(in the rows, 128 means zero)
Each row is followed by its class; each block has classes of its own.
[118 162 137 119 142 133 168 129 128 131 124 124 131 128 153 129 142 142
 101 147 152 143 134 137 127 138 109 143 122 136 128 131 100 127 144 147
 128]	G
[133 125 146 126 132 128 116 124 112 130 127 128 148 155 122 147 113 119
 146 109 104 132 152 144  94 127 130 129 113 105 150 144 148 101 138 121
 114]	G
[146 112 159 131 117 119 112 122 136 124 110 131 129 125 136 138 114 120
 137 105 121 123 135 144 129 120 126 126 129 125 134 136 132 111 149 134
 141]	W
[112 152 166 141 106 106 139 149 141 137 125 116 130 107 136 126 127 132
 122 116 118 126 141 144 126 131 118 136 126 129 150 129 148 119 128 130
 131]	C
[121 158 155 138 117 111 144 137 138 137 125 112 135 105 137 120 131 131
 120 124 125 129 135 143 125 128 124 128 131 137 144 118 131 121 123 130
 129]	C
[150 144 151 137 139 127 137 113 170 116 116 126 192 119 154 112 130  99
 111 121 125 114 128 167 122 110 129 115 102 118 179 163 119 119 186 110
 143]	C
[136 151 186 137 112 109 122 143 137 127 108 111 130 117 121 130 122 153
 131 107 103 124 152 135 116 128 132 120 129 136 153 105 157 129 161 140
 137]	U
[144 155 173 151 113 111 128 140 130 130 116 105 145 117 143 109 127 138
 133 119 113 121 145 147 114 119 125 136 132 142 145 137 138 128 130 135
 139]	K
[124 154 180 134 101 111 135 148 134 125 120 107 132 102 130 128 122 137
 124 114 118 132 154 138 119 134 129 131 126 138 146 116 145 121 142 132
 129]	W
[137 162  90 124 127 118 124 126 131 139 122 121 148 131 111 101 131 140
 112 141 105 130 136 130  87 124 114 155 106  95 156 170 130 128 135 116
 121]	C
[156 134 147 122 140 117 131 125 140 127 128 101 173 149 159 110 132 107
 129 119 122 122 135 147  87 123 115 142 120 114 142 145 107 127 156 139
 123]	K
[146 135 113 117 122 123 118 133 133 139 110 123 140 127 122 116 130 156
 132 118 116 127 136 128 111 119 124 135 111 109 167 159 131 106 145 107
 131]	U
[120 151 153 138 112 111 143 144 150 143 125 110 132 108 140 131 128 136
 125 119 120 131 128 145 129 130 112 131 129 135 150 125 133 123 120 131
 131]	C
[150 150 120 120 128 121 136 131 125 129 115 119 162 143 123 102 139 139
 123 133 115 119 147 139  96 118 115 144 113 110 155 170 128 119 148 120
 124]	K
[131 130 176 113 140 142 131 153  98  93 142 117 130 116 104  98 142 121
 103 140 141 138 129 143 108 113 128 115 135 120 142 104 147 104 178 116
 121]	C
[144 148 170 143 105 130  80 171 130 109 128 101 158 180  85  82 145 153
 102 140 104 173 141 112  87 124  74 194 122 148 158 159 130  98 189  85
 150]	K
[143 138 164 119 141 150 123 139 103  99 125 119 159 148 132 103 135 117
 119 134 140 135 145 148 109 113 126 123 127 128 133 133 142 107 157 130
 128]	K
[134 122 144 131 137 132 120 123 143 137 118 125 133 124 142 127 125 108
 122 119 120 134 116 146 135 123 116 131 128 144 131 133 116 139 148 130
 149]	C
[162 138 144 121 143 126 122 126 137 137 125  99 185 151 149 110 135 106
 133 118 118 130 142 145  94 120 113 141 124 125 143 142 103 128 154 132
 126]	K
[141 134 166 118 138 138 121 148 120 101 134 116 140 127 125 103 136 117
 108 141 141 137 132 141 114 116 128 125 129 116 136 115 142 110 166 131
 125]	C
[143 139 159 126 148 143 113 136 119 105 138 109 152 129 119  95 148 118
 104 142 141 148 124 142 108 125 112 131 130 125 123 123 133 109 169 125
 129]	A
[150 134 156 123 144 122 126 126 147 133 126  99 165 136 138 110 141 104
 124 115 117 138 127 150  91 121 106 135 124 116 146 133 110 112 158 130
 124]	C
[166 168 148 114 126 122 156 140 118 119 115 105 147 106 131  97 135 143
 110 138 123 119 141 144  72 118 120 148 123  92 167 159 123 127 169 118
 117]	W
[157 155 163 126 152 147 153 131 129 133 127  80 175 147 151 108 135 118
 121 130 113 138 132 155  89 130 112 125 130 120 143 133 104 121 159 109
 133]	L
[144 122 153 135 136 128 127 118 139 137 120 130 138 119 141 139 128 111
 129 119 107 127 123 144 128 113 120 131 123 133 138 132 112 128 161 125
 140]	G
[141 115 160 130 133 115 121 119 137 137 110 125 130 118 143 138 126 124
 131 112 127 122 112 143 144 101 116 117 122 132 134 131 111 130 160 132
 149]	U
[124 158 160 148 114 103 138 135 135 140 117 119 129 106 125 125 132 154
 129 115 121 131 140 141 125 130 126 140 130 141 148 131 141 136 125 134
 129]	T
[121 147 134 159 115  90 122 126 158 131 149 107 146  92 148 127 138 136
 111 109 124 137 105 143 133 131  91 125 125 135 138 109 104 115 145 132
 137]	A
[141 126 158 134 136 130 105 116 134 135 116 138 150 126 144 139 129 100
 129 118 108 134 131 144 123 103 121 136 116 139 135 141 117 132 159 131
 150]	G
[162 148 143 114 137 128 123 123 139 132 120  98 166 139 134 114 134 120
 126 125 125 133 163 143  85 131 134 148 119 118 147 146 107 108 162 149
 115]	W
[137 162 124 115 148 137 157 116 150 148 109 106 138 153 154 133 126 134
 108 132 136 144 138 154 114 144 103 150 123 131 126 147 100 122 143 165
 126]	C
[147 141 107 115 138 130 139 118 123 124 106 131 154 135 128 121 123 139
 121 124 117 123 136 136 112 123 122 137 109 102 156 156 126 123 169 121
 124]	U
[164  86 101  92  85 105 105 150 115 136 156 136  58 113 126 201 101 147
 163 112 112  99  91 103 166  76 147  92 159 169 134  81 113 118  97  94
 135]	K
[131 131 166 126 137 140 129 144 108  97 141 115 149 132 121  95 141 122
 105 143 149 135 132 143 115 109 123 122 128 129 130 117 133 105 170 126
 122]	K
[118 159 146 135 111 128 134 162 138 138 127 115 132 122 132 135 125 140
 121 125 120 138 148 133 139 141 119 138 127 140 139 126 151 127 128 130
 129]	L
[143 116 186 131 162 156  93 150 108  99 145  98 113 114  93  81 173 123
 110 145 137 162 123 122 127 102 137 111 127 129 130  68 110 138 191 126
 129]	T
[129 125 146 137 134 116 119 128 137 144 125 123 125 124 134 132 129 112
 126 117 122 128 117 140 151 124 113 129 130 151 114 136 119 143 143 122
 154]	L
[131 145  57 108 139 148 138 129 126 152 120 128 126 129 129 133 123 136
 136 131 119 135 130 129 118 143 125 150 115 105 164 157 121 134 111 122
 111]	C
[152 133 155 120 141 121 138 131 133 143 129 111 164 131 146 126 135 112
 131 113 115 132 141 150  96 126 112 142 124 116 145 142 111 112 153 130
 115]	G
[136 164 152 117 124 132 146 128 155 145 101 103 143 150 144 129 122 151
 108 124 140 150 161 149 100 139 104 147 113 118 135 153 117 101 142 157
 120]	W
[133 145 191 135 129 125 125 169 126 100 140 111 141 142 121 104 142 125
 104 143 139 129 155 141 113 129 125 136 126 105 130 128 160 105 177 148
 119]	L
[152 123 118 109 132 115 167 109 106 117 100 126 121 112 145 138 126 138
 128 109 132 118 120 145 129  95 120 129 114 133 157 152  90 108 163 115
 130]	K
[151 129 145 115 141 117 140 132 134 137 125 106 170 127 152 124 136 110
 133 114 127 129 127 139 110 122 111 139 125 117 144 130 102 129 155 136
 118]	U
[166  93 138 131 135 124 106 102 117 119 124 146 119 114 131 145 105 121
 146  95 120 125 107 148 127 106 137 108 140 156 145 129 122 108 148 105
 143]	G
[ 97 233 183 135 120 109 174 167 175 137 172  55 148 150 131 135 170 161
  91 163 156 143 110 162 121 169  64 131 140 126 131 115 138  73 149 118
 117]	A
[133 129 113 108 130 129 141 136 121 128 123 123 146 132 132 121 125 142
 128 124 129 122 129 143 103 118 114 130 112 101 162 156 132 115 150 116
 120]	K
[147 136 141 136 133 125 112 114 135 135 118 117 141 123 143 132 124 123
 118 122 116 139 121 139 130 117 111 135 123 148 124 135 105 137 152 128
 154]	A
[114 149 163 133 108 107 145 148 129 125 125 115 145 110 147 119 120 138
 111 118 124 128 145 138 123 127 115 133 121 136 136 115 138 137 149 138
 132]	K
[128 113 214 149  96  75  98 145 147 115 135 134 112 103 113 150 128 103
 134 100  80  91 144 128 108 107 142 120 125 112 151  99 167 140 183 137
 136]	A
[129 156 142 146 125 139 114 129 137 147 125 121 145 103 137 120 132 133
 127 123 101 145 141 136 116 132 128 134 128 164 145 119 127 139 125 127
 144]	G
[134 157 143 138 117 100 132 131 126 108 114 117 144 109 131 111 128 139
 129 125 134 134 139 137 124 129 128 140 126 145 146 137 144 115 124 140
 133]	C
[138 158 125 135 115 119 114 140 135 149 125 118 159 144 105 113 131 152
 116 133  99 131 156 131  88 131 106 152 111  87 158 168 143 111 141 109
 121]	A
[148 138 143 111 135 124 155 135 110 122 109 128 156 134 142 116 122 124
 122 126 125 112 149 160 103 122 123 142 118  85 152 180 145 107 155 131
 121]	C
[135 116 159 138 131 128 127 117 141 140 115 126 134 128 154 135 121 119
 133 112 121 128 118 153 136 120 126 130 129 127 126 138 125 130 139 129
 144]	T
[ 62 168 205 150 116 119 151 149 187 174 138 121  77 147 165 166 108 146
 104 184 154 105 122 132 121 161 135 164 139 101 120 108 146 170 153 172
 151]	G
[168 145 154 128 153 129 133 111 154 150 125  99 183 148 150 118 132 108
 130 124 118 136 143 153  94 133 119 140 126 127 137 140  98 114 154 134
 119]	G
[139 151 105 116 130 142 129 137 152 151 118 116 159 151 130 116 129 128
 122 140 114 130 153 138 103 137 127 157 108  98 160 174 132 109 136 122
 116]	C
[156 124 201 129 139 141 151 140 164 149 122  91 153 174 151 114 126 106
 117 130 108 123 162 142  95 145 132 130 141 117 113 110 112 123 153 143
 122]	L
[125 165 183 167 123 101 143 131 138 133 126 105 144 118 145 111 125 130
 135 124 116 119 155 145 129 152 142 129 118 136 145 136 139 135 124 121
 131]	G
[144 154 102 109 133 142 140 131 131 142 111 122 150 140 122 131 128 145
 132 134 121 127 140 132 117 130 127 140 117 113 162 155 133 117 141 119
 115]	U
[139  69 179 144 142 120 145 131 158 153 120 118 118 113 165 130 139  99
 133  87  98 109  97 167 137 126  89 124 137 118 129 141  98 136 174 135
 156]	L
[133 169 138 114 140 144 156 130 143 135 113 105 139 165 136 133 135 138
 111 149 139 138 155 132 114 134 118 144 126 129 126 113 111 126 150 167
 111]	K
[118 252  45 125 121 119 108 131 103 112 155 152 156 106 135 155 134 121
 104 129 139 164 138 101 120 166 112 190 145 210 151 110 122 188 115 147
 128]	A
[148 135 127 114 148 135 140 128 139 145 134 108 151 132 144 119 134 123
 122 129 146 137 126 149 115 135 116 134 141 141 136 130  98 119 130 144
 121]	C
[140 140 112 123 129 127 133 124 132 137 120 126 147 133 121 116 129 142
 127 122 110 126 140 142 101 126 130 140 109  97 157 164 139 122 139 110
 114]	T
[154 149 172 136 126  91 137 131 165 133 136 102 183 125 131 117 138 109
 130 124 127 122 152 139 106 130 132 138 123 122 151 124 124 100 158 127
 101]	G

A new block, with new classes.
[106 137 133 147 123  63 140 131 102 179 161 162 127 132 100 151 162 130
 133 115 135 130 148 150 147 106 111 131 114 127 150  98 122  76 191 161
 132]	J
[133 130 146 118 139 131 145 161 139 147 139 196 125 129 199 158 137 121
  93 144  90 136 159 126 113 164 133 160 124 116 150 160 112 134 132 155
 110]	Z
[117 133 100 129 137 123 121 129 138 138 140  99 131 123 101 144 141 133
 129 122  75 142 149 129 125 129 150  82 129 142 118 131 126 176 125 141
 101]	J
[109 177 154 103 144 114 139 147 158 173 138  88 175  95 114  50 195 122
 143  95 133 107 142 123 114 105 124 102 121 154 181 152 126 119 170 203
 124]	R
[ 98 130 109 100 103 159 149 142  78 151 124 107 138 184 107 119 115 130
  73 135 112 151 160 121 124 126 167 102 132 132 127 109 100  91 135 183
 139]	R
[151 108  78 157 108 117  98 113 154 128 145 169  85  75 202 135 174 112
 109 133 127  93 178 123 109 120 166 192 122 135 120 148 152 192 112 115
 154]	V
[123 151 155 122 170 120 207 101  94 181 135  77 160 124  90 136 141 161
 154 147  87  98 118 130 121  92 119  58 140 104 136 172  82 128 149  91
  87]	Q
[120 133  62 100 143 163 126  65  74  90 100  92 139 125  84 149 108  65
 127 127 139 151 126 114 138 108 159 106 122  92 157 144 148 137 128 118
 125]	H
[142 137 138 122 145 105 106 139 130 112 129 144 104 142 104 126 119  78
 136 123 133 154 130 109 134 232 108 127 119 138 146 104 147 111 153 185
 106]	R
[111 157 159 136 132 127 114 129 101 163 130 163 153 134 134 121 136 129
 123 122 158 134 119 102 135  82 126 176 117 152 148 127 148 106 168 167
 131]	B
[119 124 157  64 125 145 140 136 107 131 105  35 124 129  50 115  96 151
 149  87  98 107 115 128 166 105 144  28 146 152 122 143  82 115 123 102
  96]	Z
[131 163 186 139 157  97 151  92  86 170 165  97 107 127 151 108 156 123
 144  94 165 134  93 108 120  50  74 129 156 118 122 119 118 118 152 136
 158]	Q
[133 167 119  85 150 174  77 125 164  99 108 132  47 102 177 121 105  87
 139 108 104 171 195  94 124 199 153 129 134  84 170 133 156 156  78 163
 139]	H
[ 85  89  22 145  84 158 113 124  95 171 132 122 199 149  86 154 166 165
  86 151  72 141 153 120 113  76 219 114 128 138  91  99 121 124 166 168
 117]	B
[167 115 135 126 166  77 165  89 183 114 105 119 120  53 145 124 160 129
 102 108 108 122 166 118  92 112 142  97 128 134 164 189 144 185 118 127
 164]	B
[108 150  98 131 131 168  87 138 117 169 159 131 171 128 155 152 134 142
 120 125  92 185 147 122  89 107 153 113 140 117 107 154 120 138 137 149
 119]	Z
[191 122 128 114 125 122  93  89 145  41  94 183  42 119 163 120  99  94
 108 140 171 109 132 124 133 174 117 168 114 117 133 129 147 134  81  93
 104]	Z
[134  90 144 149 167 107 193 150 174 151 116 148 128 104 106 158 158 133
 168 111 107  98 126 148 121 130 159  75 132 135 135 152 138 121 171 105
 110]	N
[135 125 134  99 118 130 151 129 116 157 108 103 116  91  99 125 110 151
 113 122 109 122 161 157 131  91 139 104 118 132 171 134  96 120 132 129
 146]	P
[110 173 105 152 142 132 120 134 140 200 161 134 169 112 131  82 181 134
 146 136 101  91 145 129 118 102 154 109 113 145 136 154 139 160 167 130
  94]	J
[134 125  80 132 126 137 126 117 109  78 120  94 203 145  98 167 143 120
 155 134 147 133  44 132 136  52 127 144 124 129  98  81 134 149 139  75
  97]	P
[184 147 136 134 164 105 136  77 117 121 139 110  92  99 141  82 141 147
 179 143 127  82 131 108 115 113 103 113 124 138 122 149 152 182 101  49
  92]	P
[137 136 137 160 172 173 112 162 157 172 156 210 117  94 195 150 125  84
  96 122  78 151 163 131  94 164 152 145 123  94 159 206 138 141 108 149
 123]	Z
[121 110 132 132 115 128 125 118 121 109  97 146  69 158 145 176 108 135
 126 169 110 164 176  95 118 194 151 169 136 100 124  88 155 163 120 126
 133]	H
[138 155  66  89 142 154 108  67 117   4 100 119 144 160 103 160 113  92
  91 121 154 156 102 111 136 112 145 118 110  69 112 119 131  92  72 117
 139]	B
[123 124 166 120 149 127 164 130 133 234 140  93 103  92 143 102 188 163
 115 104 105 103 153 147  94  79 123 115 151  94 147 140 124 134 141 156
 171]	Q
[139 101  52 113 109 124 164 104  86 131  94  85 141 126  71  98 141 151
  77 159 112  60 180 172 148  76 183  74  90 123 136 131 101 110 119  84
 105]	E
[133 140 162 136 151 107 145 160 163  93 133 153 128 150 155 119 129  81
 174  93 144 135  87  97 149 157 131 106 150 138 150 123 140 108 147 121
 104]	N
[153 157 116 155 135 113  95  94 125  98 152  91 131 132 173  76 124  90
 155 117 134 102 102  84 140  95 144 103 143 147 131 165 169 168 106  61
 131]	E
[ 96 105 194 129 113 118 150 176 174 143 118  62 104 138 116 104 117 133
 128  77 111 132 118 126 131 137 121  87 165 148 126 131 110 157 121 110
 160]	V
[152 140 164 138 156 108 109 141 165  98 142 165  91 101 177 150 112  84
 146  90 161 124 133  82 134 184 135 137 121 142 168 137 153 135 138 147
 123]	X
[142 157 110 129 168 130 118  88 146  94 140 114 114 137 173 115 184 114
 152  99 143 109  99  87 113  69 144 126 138 122  96 123 189 157 110  98
 140]	B
[178 113 116 192 162 102 100 128 147 142 166 140 104  53 195 135 162 119
 137 109  93 111 169  84 111 110 159 145 130 148 110 180 183 232  85  75
 159]	X
[120 146 155 113 116 137 154 113 165  38  60  86  87 129 105  65  79 114
 125 116 103 176 147 103 145 124 114 106 136 176 147 145 118 188  90 100
 154]	P
[135 144 155 139 121  89 107 118 154 114 117 155 106 140 160  97 140 116
 134 114 156 146 116 104 128 130  96 172 132 140 136  99 174 134 148 123
 161]	B
[162  81 147 135 124 120 100 127 172  93 101 126  84  87 137 169 137 130
 101 107 109 116 135 123 114 130 164 148 123 155 106 145 165 187 107 126
 160]	Z
[ 81  88 124 114 118 103 185 162 118 153 134  78 135 146  59  96 148 108
 122 118 101  92 130 192 153 143  95  71 122 161 146 165  97 120 157 112
  98]	V
[131 192 179  85 166  95 158 107 166  89 116 101  79 119 139  98 131 110
 156 111 138 150 151 119 126 183  73  90 138  96 183 137  93 112 122 151
 107]	Q
[129 201 210 103 140 116 128 163 164 134 114 159 106 112 193 142 113 115
 136  91 155 143 109 104 142 116 105 143 142 138 179 115 105  90 155 181
 150]	V
[147 120  92 135 127 121 114 109 150 110 116 170 106  98 128 160 139 105
 111 153 136 103 140 153 128 137 157 156 114 111 148 159 155 146 118 112
 132]	J
[111 176 190 131 149 118 153 132 135 119 103 116 111 139  82 155  92 146
 131 114 184 143 104 158 136  71 121  80 128 145 119 137 106  72 151 100
 155]	J
[161 113  93 178 137  94 113 111 154 121 141 162 118  87 142 145 169 120
  91 131 158 116 133 152 100  95 149 147 121 108 107 134 145 150 112 103
 154]	J
[111 133 139 138 137 100 151 109 105 169 114 100 148 136 111 147 131 130
 134 122 135 166 117 103 125 101 130 106 158 105 150  95 126 110 184 152
 156]	E
[126 157 121 103 126 160 126 112 142 148 111 119 116 154 157  82 155 171
 106 127 163 114 133 120 100 101 123 141 128 105 104  65 142  96 116 143
 137]	D
[119 142  90 119 128 157 122 114 138 145 122  97 158 115 116 131 160 159
 112 130 136 163 129 137  79  92 160 104 154  52 132 104 112  91 121 137
 176]	P
[109 188 181  56 140 125 182 104 131  90  84 101  89 176 135 128  92 105
 155 104 168 153 120 120 146 138  94  96 144  88 199  99 105  75 147 127
 112]	Q
[167 178 225 140 161  98  96 151 166 114 165 112 120 144 168  69 153 140
 202  95 125  96  54  81 144 144  70 129 147 121  97 115 162 142  95  90
 132]	N
[158 125  89 121 136 125 133  85 130  96 110 168 127 113 145 107 168 135
 179 158 148 101 105 123 128 102  96 192 127 100 126 125 169 155 112  58
  94]	P
[142 173 169 157 161 101  83 134 172  87 156  98 129 116 164 133 112 119
 185 119 104 144 117  86 129 140 112 108 134 154 141 157 150 178 103 121
  85]	E
[ 94 117 137 118 126 155 170 144 113 186 103  72 206 152  54  89 109 177
 126 136 109 123  97 151 121  67 129  60 140 157 115 161 104 128 152  83
  92]	B
[142 181 108  91 140 188  99 114  90 181 113  92 153  93 152 133 135 158
 111 136 141 141 125 132 104  35 149 134 134 132 123 131 113 153 128 156
 120]	Q
[151 101 120 196 140 106  81 143 144 142 159 175  99  87 172 108 157  92
 139  80 152 128 132  87 129 115 149 159 138 127  90 118 175 140 125  94
 167]	H
[175 126 163 146 131  64 125 114 121 114 129  71  90 132 125  85  98 141
 167 132 131 104 105  93 148 153  96  86 152 198 107 110 152 168 109  49
  95]	D
[163 144 111 136 134 135 116  93 124 112 111 157  57  81 208 138 131 106
  71 125 171 135 188 118  91  81 170 164 137 112 159 155 141 157  77 134
 169]	V
[120 126  79 108 133 109 135 114 110  84 116  74 159 137  63 129 143  95
 129 119 101 133 114 153 149 132 100  89 117 104 148 126 118 136 108 113
  85]	V
[133 106 134 168 144 140 130 151 143 167 131 172 140  68 131 153 117 121
  93 113  93 157 159 123 106 115 180 101 150 118 147 204 102 116 124 136
 143]	Z
[129 137  78 171 154 142 154 109 111 176 144 147 143 123 139 126 174 129
 130 151  51  98 147 107 121 103 168 108 122  96 137 145 161 147 132 112
 129]	X
[175 117 113 149 136 118  88 116 114  99 122  97 151  74 143 143 113 121
  92 111 177 128 108 121 124  35 162 125 137 146 122 157 133 149  88 104
 146]	E
[152 107 109 156 100 121  66 161 130 196 160 159 140  97 150 114 133 162
 104 113 138 118 149 140 121 106 147 154 127 139  83 128 142 156 115  87
 148]	J
[125 106 102 120 115 114 109 117 101  87 117  71 117 141  59  91 136  96
 103  98 114 123 145 114 153 148 158  74 118 151 120 121 123 133 123 126
 109]	Z
[121 129 178 137 112 140 160 119  92 164  64 111 123 141 108 119  83 161
 126 151 152 148 122 116 127  74 131 144 148 172 130 134 133 159 157  84
 127]	Q
[136 138 165 136 171 125 188 140 127 184 138 126 148  94 115  61 161 138
 120 128  90  88 132 125 121 118 111  94 122 139 146 177  96 138 142 130
 124]	P
[181 157 119 133 165  71 145  78 101  90 157 103 126 137 114 103 182 111
 177 143 130  58  91 123 146 117  82 128  99 121  97 124 163 145 116  56
 104]	R
[105 106  46 126 106 134 127 118  93 159 168 120 174 157 115 163 166 107
  99 141 142 147 135 162  92 123 157 128 127  84 123 106 125  87 164 161
 141]	R
[127 115 128 122 135 132 167 132 123 114 110  77 122 138  86  93 144 126
 120 115 136 119 118 141 133  95 156  74 156  97 129 128 108 107  98  98
 145]	N
[101 129 107 151 116 143 112 167 153 129 140 164 142 146 177  91 145 127
  80 142 130 159 163 128 109 131 133 157 134 116 135 125 107 116 111 181
 108]	E
[167 137 152 114 138  85 127 124 174  50 125 125  84  96 166 142 122  68
 117  92 172 130 140 114 131 164 128 145 117 152 142 141 135 154 117 128
 179]	R
[125 110  82 162 125  78  94 115  92 134 182 111 141 117 134 146 180 110
 181 119 166 122 117 120 131  90 123 148 126 161  84  98 159 154 176  93
 105]	H
[129 146 125 122 135  98 104 141 107 141 158 144 126  97 125 133 167  97
 134  99 162  88 133 135 152 114 116 149  95 159 157 117 116 102 166 188
  84]	V
[132 121 167 110 141 134 169 170 118 145 135  92 140 160  92  71 118 166
 158 116 118  74  73 150 154  97  91  62 127 184  92 129  97 107 133  67
  68]	P
[133 139 157 126 147 129 127 117 115  95 108  93  66 149 121 151  69 100
 142 110 152 151 157 104 125 150 165  75 137 105 166 114 143 117 101  95
 108]	H
[121 115 172 101 124 110 188 154  97 122  97  56 156 174  26 123  85 153
 138 122 116 119  83 146 166 112 100  52 128 181  99 111  84 102 151  96
  98]	R
[128 135 149 123 143 116  96 146 163  75 120 157  73 131 147 151  93  75
 135 105 127 160 170 100 129 225 152 109 115 129 187 131 159 112 123 173
 100]	H
[143 182 158 108 148 119 120 121 153  94 133 136 122 143 183  71 149 111
 155 133 134 124  99 118 123 133  76 133 141 117 143 158 143 136 105  92
  99]	Z
[124 179 192 102 141 101 169 113 129 157 129 104 128 119 136  83 165 162
 135 102 169 102 114 114 132  73  78 122 133  97 157 101 101  83 154 149
 171]	X
[ 73 131 116  95  95 170 106 132 155  44  98  76  95 181 137 131 107 113
 138 111 171 161 128 111 146 105 156 141 154 133 114 102 133 135 104 126
 139]	E
[139 115  88 165 156 127 127 147 146 173 158 154 161  65 134 151 160 130
 137 119  90 151 165 148  99 107 167  97 130 125 129 177 120 143 139 139
 129]	N
[110 125 138 135 141 103 150 128 124 198 136 148 166  99 125 102 164 116
 123 102 127 127 122 121 134  92 110 125 133 130 171 139 123  96 201 199
 141]	E
[121 165 140  75 150 128 163 125 157  36 101  86  80 155 121 120  87 102
 118 133 139 155 152 142 130 198  97  61 125 115 179 141  94 115  91 136
  98]	X
